Below are the code and all the weights of a small trained network. Each question names an input and a target symbol and asks about switching units off, where a switched-off unit gives its printed mean instead of its output.

import numpy as np


def w(rows, s, z=0):
    codes = np.array(rows[::2]) - 128.0
    scale = np.full(codes.shape[1], s)
    scale[-1] = z or s
    return codes * scale


def f(y):
    return y / 2 * (1 + np.tanh(0.7978845608 * (y + 0.044715 * y**3)))


def softmax(a):
    e = np.exp(a - a.max(-1, keepdims=True))
    return e / e.sum(-1, keepdims=True)


def log_softmax(a):
    a = a - a.max(-1, keepdims=True)
    return a - np.log(np.exp(a).sum(-1, keepdims=True))


def net(x, mask):
    ids = ['Θαημτψ'.index(c) for c in x.split()]
    T = len(ids)
    res = E[ids] + P[:T]
    u = 0
    for l in range(2):
        q, k, v = (res @ M[l].T for M in (Q, K, V))
        z = softmax(np.where(np.tri(T) > 0, q @ k.T / 3**0.5, -1e9)) @ v
        res = res + np.where(mask[u], z, O[l][:, -1]) @ O[l][:, :-1]
        u += 1
        y = f(res @ A[l][:, :-1].T + A[l][:, -1])
        res = res + np.where(mask[u : u + 8], y, B[l][:, -1]) @ B[l][:, :-1]
        u += 8
    return log_softmax(res[-1] @ U[:, :-1].T + U[:, -1])


Q, K, V, O, A, B = {}, {}, {}, {}, {}, {}
E = w([
[177,179,18,207,98,117,134,116,96,92,162],'Θ',
[164,190,98,141,117,193,183,142,150,65,106],'α',
[3,26,131,43,141,158,163,44,114,98,75],'η',
[96,142,101,160,57,113,222,162,110,107,157],'μ',
[137,198,78,111,87,144,105,59,118,107,164],'τ',
[151,181,163,53,139,44,144,85,158,139,191],'ψ',
],0.014)
P = w([
[100,254,214,93,135,161,165,70,66,26,164],'0',
[91,70,47,147,137,141,211,174,215,202,137],'1',
[82,39,33,125,140,147,163,115,188,154,203],'2',
[85,40,8,114,158,96,125,62,186,110,247],'3',
[199,120,149,170,101,89,89,140,140,165,192],'4',
[162,138,132,197,26,78,134,117,143,196,158],'5',
[170,155,103,221,17,46,150,134,144,166,99],'6',
[169,134,163,166,61,109,138,128,152,182,159],'7',
],0.0076)
Q[0] = w([
[138,159,166,158,121,114,74,211,114,216,57],'L0H0',
[120,124,230,193,116,105,70,99,74,125,55],'L0H0',
[118,203,2,95,67,44,181,85,199,118,14],'L0H0',
],0.0062)
K[0] = w([
[171,123,108,183,87,152,85,144,232,142,168],'L0H0',
[88,2,48,85,76,86,101,134,196,224,160],'L0H0',
[130,113,91,93,249,142,114,97,113,42,207],'L0H0',
],0.0066)
V[0] = w([
[163,169,231,50,202,121,97,63,124,170,113],'L0H0',
[112,115,255,120,112,167,227,135,214,71,90],'L0H0',
[28,142,124,15,96,56,141,97,119,195,224],'L0H0',
],0.0072)
O[0] = w([
[115,138,193,147,153,161,140,84,165,77,109,160],'L0H0',
[212,124,200,194,110,3,38,155,149,95,94,175],'L0H0',
[134,61,120,138,122,178,146,141,195,112,215,255],'L0H0',
],0.011,0.0084)
A[0] = w([
[175,153,173,178,126,81,121,143,95,90,133,5],'L0N0',
[164,85,131,160,46,121,86,141,118,86,162,192],'L0N1',
[154,119,137,193,96,111,119,138,183,116,196,170],'L0N2',
[65,96,207,106,83,114,123,93,136,102,109,47],'L0N3',
[74,2,91,99,158,155,112,109,159,176,107,4],'L0N4',
[120,127,153,111,149,36,129,129,188,185,108,180],'L0N5',
[105,88,99,93,177,195,111,121,118,132,83,38],'L0N6',
[147,75,127,109,143,132,154,142,180,159,192,144],'L0N7',
],0.008,0.0026)
B[0] = w([
[146,132,144,129,149,148,129,182,128,154,124,147],'L0N0',
[183,162,133,128,150,110,162,184,184,158,117,207],'L0N1',
[156,37,106,76,120,131,128,164,158,125,121,250],'L0N2',
[188,97,160,32,186,154,65,148,190,113,81,160],'L0N3',
[212,253,151,170,97,75,130,176,61,51,152,162],'L0N4',
[118,111,55,182,46,189,135,122,110,112,66,156],'L0N5',
[101,173,151,118,125,121,159,136,44,33,184,132],'L0N6',
[130,209,67,208,123,178,178,126,81,78,123,215],'L0N7',
],0.0069,0.015)
Q[1] = w([
[195,96,98,60,122,239,180,157,152,153,211],'L1H0',
[113,134,156,122,121,212,176,107,115,171,166],'L1H0',
[178,166,2,191,79,177,220,141,185,27,209],'L1H0',
],0.0069)
K[1] = w([
[209,225,192,169,109,96,172,150,48,100,188],'L1H0',
[206,169,168,147,118,84,103,148,164,132,163],'L1H0',
[141,201,164,104,101,150,133,83,29,1,161],'L1H0',
],0.0068)
V[1] = w([
[117,84,211,93,175,73,142,176,117,117,181],'L1H0',
[64,193,188,116,206,191,138,58,121,101,123],'L1H0',
[76,74,129,2,177,166,122,88,216,63,94],'L1H0',
],0.0083)
O[1] = w([
[58,167,89,2,165,109,140,173,164,108,41,199],'L1H0',
[177,138,192,82,180,162,127,45,231,109,104,130],'L1H0',
[154,95,125,75,86,209,119,162,181,174,67,245],'L1H0',
],0.0094,0.011)
A[1] = w([
[70,19,184,158,198,117,95,102,170,1,170,2],'L1N0',
[190,47,210,143,153,232,91,95,138,157,110,85],'L1N1',
[40,141,111,124,175,96,80,190,112,142,45,128],'L1N2',
[150,113,196,168,106,155,85,127,114,222,183,51],'L1N3',
[177,153,131,117,90,79,140,169,129,188,189,161],'L1N4',
[158,92,112,22,165,120,98,128,123,157,101,59],'L1N5',
[163,103,123,152,108,55,57,143,87,101,175,102],'L1N6',
[116,109,135,22,51,95,111,198,136,162,89,153],'L1N7',
],0.0072,0.0048)
B[1] = w([
[215,69,178,127,120,211,247,84,160,196,140,140],'L1N0',
[165,81,165,58,72,29,187,148,88,51,159,205],'L1N1',
[134,26,137,105,110,203,137,189,40,77,214,146],'L1N2',
[120,150,129,66,220,177,192,48,110,246,139,133],'L1N3',
[139,83,101,134,137,254,67,145,130,64,89,169],'L1N4',
[131,184,120,163,213,114,233,166,158,107,111,200],'L1N5',
[101,156,222,98,204,78,176,163,189,154,52,171],'L1N6',
[113,198,123,188,194,148,43,9,121,196,111,255],'L1N7',
],0.0062,0.022)
U = w([
[121,96,136,201,228,221,167,112,117,200,169,117],'Θ',
[135,131,157,204,143,35,113,157,176,187,85,104],'α',
[173,98,126,175,95,177,3,132,134,165,80,248],'η',
[102,193,47,20,139,124,162,218,86,182,170,119],'μ',
[185,71,161,118,80,161,133,192,158,177,177,79],'τ',
[131,162,99,135,176,144,118,169,199,187,101,41],'ψ',
],0.0048,0.0016)

Each question gives the input, a string of symbols that net reads in full, and the target symbol t.
The units are the heads (3 rows each of Q, K, V and O) and the neurons (one row each of A and B). Each row of codes is followed by its name. A weight is (code - 128) times the scale printed after its matrix; where a second scale follows, it is the last column's (O, A, B and U).
mask holds one flag per unit, layer by layer, with each layer's heads first. A switched-off unit (its flag False) gives its mean, the last column of its rows in O or B, instead of its output. The means were averaged over made-up inputs and are rounded, as every weight is.
A unit's drop is (log p(t) with every unit on - log p(t) with that unit switched off) / (log p(t) with every unit on - log p(t) with every unit switched off).
The circuit of an input: a set's keep is (log p(t) with only the set's units on - log p(t) with every unit switched off) / (log p(t) with every unit on - log p(t) with every unit switched off). Starting from the 12 units with the biggest drops (on a tie, the unit counted first), units are removed one at a time, each time the one whose removal leaves the highest keep (on an exact tie, the one counted first), for as long as the keep stays at least 0.8.
circuit, biggest first: the units of the circuit, biggest drop first
top k neurons: the k neurons with the biggest drops, biggest first
k most important neurons of layer l: the k neurons of layer l with the biggest drops, biggest first
input μ η α τ Θ μ η, target μ: top 3 neurons : L1N7, L0N7, L0N3
input α ψ τ τ α ψ ψ μ, target α: circuit, biggest first : L0H0, L1H0
input μ ψ ψ, target μ: circuit, biggest first : L1H0, L0H0, L0N7
input μ μ τ η η α τ, target μ: circuit, biggest first : L0H0, L1H0
input η η ψ μ, target η: top 2 neurons : L0N4, L0N3
input ψ ψ τ α τ, target ψ: circuit, biggest first : L1H0, L0H0, L1N5
input τ τ τ τ Θ μ ψ, target τ: circuit, biggest first : L1H0, L1N7
input α τ α ψ α μ Θ ψ, target α: 2 most important neurons of layer 0 : L0N2, L0N5
input Θ η Θ, target μ: circuit, biggest first : L0H0
input α Θ Θ ψ ψ τ, target α: 3 most important neurons of layer 0 : L0N2, L0N0, L0N3
input ψ Θ η, target τ: circuit, biggest first : L0H0, L0N3, L1N1
input ψ η τ ψ μ Θ α, target τ: 2 most important neurons of layer 1 : L1N1, L1N6
input η ψ μ ψ η ψ Θ μ, target η: circuit, biggest first : L1N5, L1N1, L1N6
input α η ψ, target η: 2 most important neurons of layer 0 : L0N7, L0N3
input τ τ η μ, target Θ: 2 most important neurons of layer 0 : L0N4, L0N2
input τ ψ η ψ ψ τ τ, target τ: top 2 neurons : L1N7, L0N2
input τ ψ Θ ψ ψ Θ, target τ: circuit, biggest first : L1H0, L0H0, L1N7, L1N1
input ψ Θ μ, target ψ: top 2 neurons : L1N7, L0N3
input μ τ ψ η, target α: top 3 neurons : L0N4, L1N6, L0N2
input Θ ψ α, target Θ: circuit, biggest first : L1H0
input α Θ Θ η, target η: top 2 neurons : L0N3, L0N5
input α η μ ψ μ η, target α: circuit, biggest first : L1H0, L0H0, L1N6
input τ Θ Θ μ μ ψ τ μ, target τ: top 2 neurons : L1N7, L0N2
